Here is a tiny trained network, its code and every weight. The questions are about switching its units off for an input and a class, where a switched-off unit gives its printed mean instead of its output.

import numpy as np


def w(rows, s, z=0):
    codes = np.array(rows[::2]) - 128.0
    scale = np.full(codes.shape[1], s)
    scale[-1] = z or s
    return codes * scale


def f(y):
    return y / 2 * (1 + np.tanh(0.7978845608 * (y + 0.044715 * y**3)))


def log_softmax(a):
    a = a - a.max(-1, keepdims=True)
    return a - np.log(np.exp(a).sum(-1, keepdims=True))


def net(x, mask):
    res = np.array(x, float).reshape(1, 3) / 4 @ E
    y = f(res @ A[0][:, :-1].T + A[0][:, -1])
    res = res + np.where(mask, y, B[0][:, -1]) @ B[0][:, :-1]
    return log_softmax(res[-1] @ U[:, :-1].T + U[:, -1])


A, B = {}, {}
E = w([
[59,128,254,174],'x0',
[40,156,44,145],'x1',
[175,218,126,213],'x2',
],0.009)
A[0] = w([
[85,124,174,176,120],'n0',
[163,119,166,111,143],'n1',
[207,147,199,113,84],'n2',
[225,156,37,84,119],'n3',
[95,110,100,146,254],'n4',
[121,74,124,189,124],'n5',
[46,168,216,144,89],'n6',
[212,208,129,171,106],'n7',
[79,41,138,34,77],'n8',
[81,185,191,156,86],'n9',
[146,203,108,219,106],'n10',
[9,153,87,153,101],'n11',
[172,155,119,213,94],'n12',
[40,159,86,139,100],'n13',
[100,92,134,18,91],'n14',
[173,142,99,160,114],'n15',
[87,122,172,162,192],'n16',
[185,112,170,106,73],'n17',
[211,99,173,115,106],'n18',
[137,117,199,127,90],'n19',
[229,132,203,39,103],'n20',
],0.013,0.0089)
B[0] = w([
[143,45,39,43,171],'n0',
[140,147,141,165,157],'n1',
[72,135,113,186,175],'n2',
[141,2,50,89,252],'n3',
[254,207,174,176,228],'n4',
[128,143,107,120,130],'n5',
[137,43,73,102,195],'n6',
[85,141,183,81,203],'n7',
[58,139,181,80,207],'n8',
[105,50,127,111,171],'n9',
[74,150,192,87,207],'n10',
[82,194,80,211,203],'n11',
[46,104,187,99,176],'n12',
[81,190,103,195,184],'n13',
[48,137,195,82,190],'n14',
[112,97,136,96,160],'n15',
[232,75,92,82,193],'n16',
[62,143,105,154,149],'n17',
[119,199,94,199,175],'n18',
[98,114,76,169,155],'n19',
[124,172,82,216,200],'n20',
],0.0095,0.011)
U = w([
[147,79,54,107,139],'0',
[95,179,82,220,54],'1',
[72,141,208,94,83],'2',
[255,156,153,135,255],'3',
],0.014,0.0039)

Each question gives the input, the list of numbers given to net, and the class t.
The units are the neurons (one row each of A and B). Each row of codes is followed by its name. A weight is (code - 128) times the scale printed after its matrix; where a second scale follows, it is the last column's (A, B and U).
mask holds one flag per neuron, in row order. A switched-off neuron (its flag False) gives its mean, the last column of its row in B, instead of its output. The means were averaged over made-up inputs and are rounded, as every weight is.
A unit's drop is (log p(t) with every unit on - log p(t) with that unit switched off) / (log p(t) with every unit on - log p(t) with every unit switched off).
The circuit of an input: a set's keep is (log p(t) with only the set's units on - log p(t) with every unit switched off) / (log p(t) with every unit on - log p(t) with every unit switched off). Starting from the 12 units with the biggest drops (on a tie, the unit counted first), units are removed one at a time, each time the one whose removal leaves the highest keep (on an exact tie, the one counted first), for as long as the keep stays at least 0.8.
units of the circuit, in order: the units of the circuit, biggest drop first
top k neurons: the k neurons with the biggest drops, biggest first
drop of u: that unit's drop, to one decimal
input [-5,-6,7], class 2: units of the circuit, in order => n7
input [-5,-7,-6], class 1: units of the circuit, in order => n20, n18
input [-4,5,-5], class 1: units of the circuit, in order => n11, n16
input [-5,6,8], class 2: top 3 neurons => n10, n7, n12
input [-7,-8,1], class 1: top 2 neurons => n20, n18
input [8,-7,7], class 0: top 2 neurons => n0, n6
input [-1,5,-6], class 2: top 2 neurons => n8, n14
input [4,7,-6], class 1: top 2 neurons => n11, n13
input [-2,-3,-3], class 3: top 2 neurons => n11, n13
input [7,4,8], class 2: top 2 neurons => n10, n3
input [2,-3,2], class 3: top 3 neurons => n11, n3, n13
input [-2,7,-7], class 1: top 2 neurons => n11, n13
input [-3,-7,-6], class 1: top 2 neurons => n20, n18
input [2,5,-4], class 1: units of the circuit, in order => n11
input [6,-8,7], class 1: top 4 neurons => n20, n18, n2, n19
input [8,7,-2], class 0: drop of n16 => 0.3
input [6,-3,-6], class 0: drop of n10 => 0.2
input [3,-1,-3], class 3: drop of n3 => 0.5
input [-2,1,-4], class 2: drop of n3 => 0.1
input [-5,-7,5], class 1: units of the circuit, in order => n20
